Read these off the array that follows.
1) Give the bottom-left entry.
2) Give the entry in the top-left corner.
3) Give the 3rd smallest entry.
4) Give the first entry in the row that holds the largest entry.
5) Give the last entry in the row that holds the smallest entry.
6) Give the entry directly above the smallest entry.
7) Give the 5th entry in reading order.
8) Give the smallest entry in the last row.
[[130 127 136 125 130 127 120]
 [127 136 121 140 115 131 156]
 [128 123 132 120 136 126 110]
 [129 122 134 118 139 125 104]
 [128 129 128 129 127 128 130]
 [127 129 123 130 126 129 134]
 [129 129 132 129 127 128 128]
 [128 133 124 136 120 130 145]]
1) 128
2) 130
3) 115
4) 127
5) 104
6) 110
7) 130
8) 120

[[133 130 129 128]
 [139 138 128 129]
 [116 122 127 129]
 [141 133 130 128]
 [135 123 137 121]
 [104 130 113 138]
 [131 126 130 126]
 [127 130 126 130]
 [135 122 137 121]
 [140 133 130 128]
 [133 130 129 128]
 [139 138 128 129]
 [121 132 120 135]]
Rows and columns are numbered from 0.
The entry at row 2, column 0 is 116
The entry in the top-right corner: 128
The entry in row 0 and column 2 -> 129
The entry at row 0, column 1 is 130
Find the entry directly below the largest entry.
Answer: 135
Find the entry in row 2 and column 1.
Answer: 122
Find the entry directly above 116.
Answer: 139
Find the entry at row 0, column 0.
Answer: 133
Find the bottom-left entry.
Answer: 121
Find the smallest entry.
Answer: 104
Find the entry at row 1, column 2.
Answer: 128
Find the entry directly below 140.
Answer: 133
The entry directly below 116: 141

134	122	123	122	122	122	123	123
112	146	143	144	147	144	143	144
152	102	104	103	99	105	105	104
116	141	140	141	142	139	139	140
147	108	110	109	105	109	111	110
125	131	131	132	132	131	131	131
150	103	106	105	101	105	107	106
135	119	121	120	119	121	120	120
Rows and columns are numbered from 0.
The entry in row 2 and column 0 -> 152
The entry at row 0, column 0 -> 134
Read off the entry directly above the largest entry.
A: 112
The entry just left of 111 is 109
Read off the bottom-right entry.
A: 120
The entry in row 0 and column 1 -> 122
The entry in row 2 and column 1: 102
The bottom-left entry is 135
Read off the entry just right of 150.
A: 103
Read off the entry in row 0 and column 2.
A: 123
Read off the entry in the top-right corner.
A: 123
The bottom entry of the column that holds the smallest entry: 119
Read off the smallest entry.
A: 99

117  108  134  150  139  135  151  147
The 3rd entry from the right -> 135
The second entry from the right -> 151
What is the third entry from the left?
Answer: 134

Read these off the row that follows.
1) The first entry?
2) The entry just left of 100?
3) The median entry?
[126 129 139 153 100]
1) 126
2) 153
3) 129

Read these off the matrix that follows. Indices start at 0.
1) What is the entry at row 1, column 1?
2) What is the bottom-left entry?
3) What is the top entry of the column that holds the smallest entry?
4) What is the entry in row 0 and column 2?
5) What is the entry in row 0 and column 1?
6) What is the entry in row 2 and column 0?
7) What is the entry at row 2, column 2?
8) What is the minimum?
[[110 117 119 139 140 133 135 146 138 139]
 [145 139 140 121 113 125 123 112 115 114]
 [149 141 139 119 117 121 125 113 116 118]
 [146 137 140 121 114 122 124 113 115 118]
 [143 137 141 119 115 123 122 110 114 119]
 [145 139 140 120 112 122 126 111 116 120]
 [103 119 114 131 141 135 129 146 136 140]
 [144 140 137 124 113 124 122 110 115 121]
 [147 134 137 119 114 123 123 109 113 117]
 [109 119 118 134 145 135 131 143 139 137]]
1) 139
2) 109
3) 110
4) 119
5) 117
6) 149
7) 139
8) 103

[[127 129 129 129 128 129]
 [146 109 110 108 106 110]
 [113 144 142 143 146 143]
 [145 109 111 110 108 111]
 [143 111 113 112 110 113]
 [107 150 147 149 153 148]
 [113 145 141 142 146 142]
 [140 113 115 115 113 115]
 [106 152 149 151 155 149]
 [110 148 145 146 150 145]
 [149 103 106 105 101 106]
 [106 151 148 150 153 149]]
The last entry in the row that holds the smallest entry is 106
What is the first entry in the row that holds the smallest entry?
Answer: 149
The third entry from the end, reading row by row -> 150
The second entry on the diagonal from the top-right corner is 106
The bottom-left entry -> 106
The entry just left of the smallest entry is 105
What is the smallest entry in the first row?
Answer: 127
The third entry on the diagonal from the top-right corner is 143
What is the largest entry in the last row?
Answer: 153
The second entry on the main diagonal: 109
The entry in the bottom-right corner: 149
The 5th-last entry, reading row by row is 151
The top-right entry: 129
What is the entry directly above the smallest entry?
Answer: 150
The top entry of the column that holds the smallest entry -> 128
The largest entry: 155
The third entry on the main diagonal: 142
The entry directly below 140 is 106
What is the second entry, reading row by row?
Answer: 129
